Below is a small trained network, with its code and all its weights. Each question gives an input and a class and asks what happens when units are switched off, that is, made to give their printed mean instead of their output.

import numpy as np


def w(rows, s, z=0):
    codes = np.array(rows[::2]) - 128.0
    scale = np.full(codes.shape[1], s)
    scale[-1] = z or s
    return codes * scale


def f(y):
    return y / 2 * (1 + np.tanh(0.7978845608 * (y + 0.044715 * y**3)))


def log_softmax(a):
    a = a - a.max(-1, keepdims=True)
    return a - np.log(np.exp(a).sum(-1, keepdims=True))


def net(x, mask):
    res = np.array(x, float).reshape(1, 6) / 4 @ E
    y = f(res @ A[0][:, :-1].T + A[0][:, -1])
    res = res + np.where(mask, y, B[0][:, -1]) @ B[0][:, :-1]
    return log_softmax(res[-1] @ U[:, :-1].T + U[:, -1])


A, B = {}, {}
E = w([
[70,89,183,184,186,83,97,92,172,166,95,94],'x0',
[181,112,163,114,161,87,190,181,183,166,172,160],'x1',
[105,209,197,83,169,93,171,129,73,95,129,89],'x2',
[105,159,53,137,178,72,83,141,36,186,160,179],'x3',
[127,130,131,130,122,126,125,136,128,131,127,125],'x4',
[144,120,159,177,87,136,160,64,70,172,254,109],'x5',
],0.0085)
A[0] = w([
[136,111,160,182,81,148,169,57,99,157,221,75,60],'N1',
[49,80,189,177,189,73,97,69,180,165,115,75,86],'N2',
[55,139,98,140,73,210,59,49,80,65,65,74,104],'N3',
[43,154,88,168,77,191,51,35,52,78,110,54,96],'N4',
[104,242,223,76,161,89,194,111,81,74,139,41,4],'N5',
[149,98,193,103,73,191,183,104,197,68,95,66,88],'N6',
[126,130,127,191,91,113,147,91,58,203,222,110,105],'N7',
[156,115,165,177,82,157,161,56,90,155,221,79,52],'N8',
[140,107,161,160,86,151,167,66,83,174,203,91,38],'N9',
[198,167,72,67,58,184,177,163,80,69,168,180,82],'N10',
[180,92,176,126,176,86,205,201,182,200,167,139,100],'N11',
[173,3,44,194,46,189,78,106,209,187,129,174,72],'N12',
[149,86,203,119,72,202,175,103,194,63,131,53,60],'N13',
[60,85,185,196,193,77,100,74,165,170,103,70,87],'N14',
[153,77,201,114,65,187,159,88,195,63,122,70,62],'N15',
[210,178,77,52,54,192,160,162,92,64,166,164,63],'N16',
],0.0048,0.0022)
B[0] = w([
[99,95,104,85,152,126,127,176,161,76,62,118,210],'N1',
[149,180,95,174,63,170,149,64,156,183,106,47,212],'N2',
[193,64,197,65,100,66,191,143,186,101,172,184,221],'N3',
[183,60,188,78,87,55,177,112,175,135,200,185,231],'N4',
[109,228,217,235,164,197,135,157,83,62,165,143,222],'N5',
[74,112,70,106,171,105,74,126,65,165,138,159,231],'N6',
[89,88,77,76,165,119,106,178,131,104,61,139,221],'N7',
[113,108,90,83,154,123,132,186,174,79,48,116,211],'N8',
[106,112,104,78,148,132,125,178,165,80,61,103,193],'N9',
[144,168,89,155,83,165,130,69,153,175,116,73,217],'N10',
[192,83,165,85,82,78,181,109,179,142,168,154,206],'N11',
[87,254,254,249,183,224,149,167,65,31,177,160,255],'N12',
[84,88,69,106,174,84,78,109,66,182,163,170,228],'N13',
[157,172,75,166,67,173,144,74,151,174,113,56,211],'N14',
[82,99,61,117,189,97,69,108,61,196,172,171,223],'N15',
[149,170,80,172,57,185,143,62,152,185,97,27,216],'N16',
],0.0066,0.0054)
U = w([
[154,165,89,166,48,176,140,37,154,199,116,7,33],'0',
[100,190,235,210,179,195,134,159,63,42,183,169,16],'1',
[77,94,42,101,200,65,58,105,2,227,179,201,254],'2',
[100,96,90,60,167,124,118,217,212,43,4,114,244],'3',
[212,71,201,81,69,50,190,108,200,134,212,190,117],'4',
],0.008,0.00091)

Each question gives the input, the list of numbers given to net, and the class t.
The units are the neurons (one row each of A and B). Each row of codes is followed by its name. A weight is (code - 128) times the scale printed after its matrix; where a second scale follows, it is the last column's (A, B and U).
mask holds one flag per neuron, in row order. A switched-off neuron (its flag False) gives its mean, the last column of its row in B, instead of its output. The means were averaged over made-up inputs and are rounded, as every weight is.
A unit's drop is (log p(t) with every unit on - log p(t) with that unit switched off) / (log p(t) with every unit on - log p(t) with every unit switched off).
The circuit of an input: a set's keep is (log p(t) with only the set's units on - log p(t) with every unit switched off) / (log p(t) with every unit on - log p(t) with every unit switched off). Starting from the 12 units with the biggest drops (on a tie, the unit counted first), units are removed one at a time, each time the one whose removal leaves the highest keep (on an exact tie, the one counted first), for as long as the keep stays at least 0.8.
units of the circuit, in order: the units of the circuit, biggest drop first
unit that matters most: the unit with the biggest drop
top k neurons: the k neurons with the biggest drops, biggest first
drop of u: that unit's drop, to one decimal
input [-8,-2,4,4,1,6], class 0: top 2 neurons : [N16, N10]
input [4,-7,6,-6,1,7], class 3: units of the circuit, in order : [N8, N1]
input [-7,-8,7,2,-5,-3], class 4: units of the circuit, in order : [N3, N4]
input [0,0,7,5,-5,4], class 1: units of the circuit, in order : [N5]
input [1,-5,-1,-7,1,2], class 2: units of the circuit, in order : [N15, N13]
input [7,8,-3,3,-2,-4], class 4: top 2 neurons : [N11, N16]
input [7,4,6,-8,7,6], class 2: top 2 neurons : [N13, N15]
input [4,-6,3,1,-2,1], class 4: units of the circuit, in order : [N4, N3]
input [8,8,5,3,6,-1], class 0: top 2 neurons : [N2, N14]
input [-7,-4,0,3,0,-6], class 0: units of the circuit, in order : [N16, N10]
input [4,6,2,5,-6,-4], class 4: units of the circuit, in order : [N11, N6]
input [-3,-5,-2,-1,2,-1], class 4: top 2 neurons : [N3, N4]
input [-7,-3,3,3,-8,8], class 3: top 2 neurons : [N7, N8]
input [7,3,6,-2,1,-4], class 0: top 3 neurons : [N2, N14, N12]
input [-6,7,2,4,-7,7], class 3: unit that matters most : N7
input [4,-3,-1,-3,7,-2], class 0: top 2 neurons : [N2, N14]
input [4,1,6,-5,3,-4], class 1: top 2 neurons : [N5, N16]
input [3,-5,4,3,3,-1], class 4: top 3 neurons : [N12, N4, N3]
input [-8,7,-4,5,-6,6], class 0: top 2 neurons : [N16, N10]
input [-5,-6,-3,-3,-2,-4], class 4: unit that matters most : N3
input [7,-8,4,-6,-4,8], class 3: drop of N3 : 0.1
input [-2,-4,-5,-2,2,-5], class 1: drop of N5 : -0.1
input [1,-1,0,-6,-6,6], class 2: drop of N13 : 0.3
input [1,-8,-4,3,0,-1], class 4: top 2 neurons : [N4, N3]
input [-7,3,-4,-4,-2,2], class 0: top 2 neurons : [N16, N10]
